Here is a tiny trained network, its code and every weight. The questions are about switching its units off for an input and a class, where a switched-off unit gives its printed mean instead of its output.

import numpy as np


def w(rows, s, z=0):
    codes = np.array(rows[::2]) - 128.0
    scale = np.full(codes.shape[1], s)
    scale[-1] = z or s
    return codes * scale


def f(y):
    return y / 2 * (1 + np.tanh(0.7978845608 * (y + 0.044715 * y**3)))


def log_softmax(a):
    a = a - a.max(-1, keepdims=True)
    return a - np.log(np.exp(a).sum(-1, keepdims=True))


def net(x, mask):
    res = np.array(x, float).reshape(1, 7) / 4 @ E
    y = f(res @ A[0][:, :-1].T + A[0][:, -1])
    res = res + np.where(mask, y, B[0][:, -1]) @ B[0][:, :-1]
    return log_softmax(res[-1] @ U[:, :-1].T + U[:, -1])


A, B = {}, {}
E = w([
[150,242,139,110,237,160,184,118,164,178,195],'x0',
[117,117,110,146,101,194,172,127,82,105,157],'x1',
[131,185,92,136,157,37,7,129,174,136,178],'x2',
[150,135,97,113,143,191,30,123,183,140,147],'x3',
[160,219,126,60,99,107,162,124,219,183,82],'x4',
[117,163,149,125,135,100,130,132,89,93,97],'x5',
[142,166,2,149,145,71,129,127,132,155,175],'x6',
],0.0098)
A[0] = w([
[128,81,22,140,83,81,102,126,107,126,116,144],'neuron 1',
[135,146,136,128,120,120,92,120,132,115,144,67],'neuron 2',
[125,98,156,119,116,126,92,134,121,99,106,84],'neuron 3',
[126,35,169,121,49,132,20,128,144,113,75,139],'neuron 4',
[131,157,83,122,142,97,50,131,145,126,90,93],'neuron 5',
[123,133,154,138,147,86,111,128,86,117,106,44],'neuron 6',
[126,97,163,133,177,22,98,130,128,128,114,106],'neuron 7',
[128,88,75,141,85,109,116,130,103,134,146,139],'neuron 8',
[119,153,128,141,135,131,90,124,109,128,173,109],'neuron 9',
[122,64,157,134,75,120,91,125,126,121,113,88],'neuron 10',
[133,126,151,127,152,160,113,137,135,129,146,78],'neuron 11',
[132,159,79,116,135,108,12,133,121,116,59,127],'neuron 12',
[127,166,182,121,169,199,55,125,120,107,131,115],'neuron 13',
[131,250,187,102,111,104,97,129,195,145,108,67],'neuron 14',
[117,149,161,137,121,42,165,131,41,88,107,128],'neuron 15',
[125,108,112,133,114,152,122,123,120,121,122,60],'neuron 16',
[126,131,114,138,114,100,153,128,98,120,121,2],'neuron 17',
[117,168,137,154,134,115,60,130,99,116,231,104],'neuron 18',
[125,92,172,134,162,24,115,129,157,146,133,118],'neuron 19',
[127,93,173,127,77,118,79,132,124,125,110,116],'neuron 20',
[132,155,94,124,92,133,144,133,162,131,128,63],'neuron 21',
],0.022,0.0077)
B[0] = w([
[134,138,106,124,135,80,95,125,194,86,83,221],'neuron 1',
[124,136,93,132,174,119,137,125,117,108,142,145],'neuron 2',
[131,150,138,110,119,145,129,131,144,145,84,166],'neuron 3',
[121,123,139,125,124,173,105,129,108,6,87,253],'neuron 4',
[121,130,132,134,126,71,170,130,114,118,205,195],'neuron 5',
[132,147,120,113,143,163,174,116,172,141,88,147],'neuron 6',
[126,124,129,125,126,190,120,128,167,175,197,182],'neuron 7',
[129,136,128,109,125,93,96,132,152,112,96,188],'neuron 8',
[122,114,128,130,109,120,139,139,123,89,155,162],'neuron 9',
[142,115,129,134,119,136,109,132,138,119,71,193],'neuron 10',
[118,156,123,105,108,168,126,123,120,117,138,151],'neuron 11',
[134,128,131,129,131,91,109,126,110,86,208,208],'neuron 12',
[128,118,126,142,141,222,129,129,123,120,155,195],'neuron 13',
[132,127,106,121,119,49,95,128,180,125,75,240],'neuron 14',
[123,114,141,138,117,138,124,132,63,137,28,198],'neuron 15',
[127,158,145,119,133,103,115,127,152,156,114,145],'neuron 16',
[133,139,143,120,133,96,141,122,120,85,107,142],'neuron 17',
[132,122,139,131,131,98,127,126,92,53,189,200],'neuron 18',
[132,136,121,123,128,187,130,130,155,149,200,180],'neuron 19',
[125,139,94,141,147,152,124,126,122,98,69,185],'neuron 20',
[120,117,147,128,125,152,98,129,165,182,102,153],'neuron 21',
],0.025,0.027)
U = w([
[119,99,180,122,169,255,216,111,86,150,163,167],'0',
[132,121,132,98,135,131,124,118,135,53,66,166],'1',
[138,112,107,102,158,106,125,120,162,55,220,147],'2',
[148,125,106,79,120,57,145,110,201,156,125,94],'3',
[110,81,189,145,141,131,237,115,16,128,118,1],'4',
],0.0062,0.0049)

Each question gives the input, the list of numbers given to net, and the class t.
The units are the neurons (one row each of A and B). Each row of codes is followed by its name. A weight is (code - 128) times the scale printed after its matrix; where a second scale follows, it is the last column's (A, B and U).
mask holds one flag per neuron, in row order. A switched-off neuron (its flag False) gives its mean, the last column of its row in B, instead of its output. The means were averaged over made-up inputs and are rounded, as every weight is.
A unit's drop is (log p(t) with every unit on - log p(t) with that unit switched off) / (log p(t) with every unit on - log p(t) with every unit switched off).
The circuit of an input: a set's keep is (log p(t) with only the set's units on - log p(t) with every unit switched off) / (log p(t) with every unit on - log p(t) with every unit switched off). Starting from the 12 units with the biggest drops (on a tie, the unit counted first), units are removed one at a time, each time the one whose removal leaves the highest keep (on an exact tie, the one counted first), for as long as the keep stays at least 0.8.
units of the circuit, in order: the units of the circuit, biggest drop first
most important unit: the unit with the biggest drop
k most important neurons: the k neurons with the biggest drops, biggest first
drop when u is switched off: that unit's drop, to one decimal
input [-6,2,7,-2,8,0,4], class 2: units of the circuit, in order	[neuron 12]
input [7,7,-3,2,-6,-6,1], class 0: 3 most important neurons	[neuron 14; neuron 1; neuron 12]
input [3,6,-4,6,7,2,-2], class 3: 2 most important neurons	[neuron 4; neuron 14]
input [-3,-6,-1,-8,5,5,3], class 3: 2 most important neurons	[neuron 4; neuron 7]
input [5,7,0,5,0,-7,0], class 0: 2 most important neurons	[neuron 14; neuron 1]
input [-7,-6,4,-2,-3,-7,3], class 2: 2 most important neurons	[neuron 12; neuron 7]
input [5,3,6,-4,0,4,-6], class 2: 2 most important neurons	[neuron 4; neuron 14]
input [4,-6,3,0,7,1,4], class 3: 2 most important neurons	[neuron 14; neuron 4]
input [1,-2,5,1,7,7,0], class 2: 2 most important neurons	[neuron 12; neuron 5]
input [1,8,-2,1,6,4,-4], class 3: 2 most important neurons	[neuron 4; neuron 15]
input [7,1,-8,0,4,-4,0], class 3: drop when neuron 4 is switched off	0.7
input [2,-2,-7,-1,2,-5,3], class 0: drop when neuron 1 is switched off	0.3
input [0,-2,0,-5,2,8,8], class 3: drop when neuron 4 is switched off	1.0
input [4,2,6,-4,2,-5,7], class 2: most important unit	neuron 18
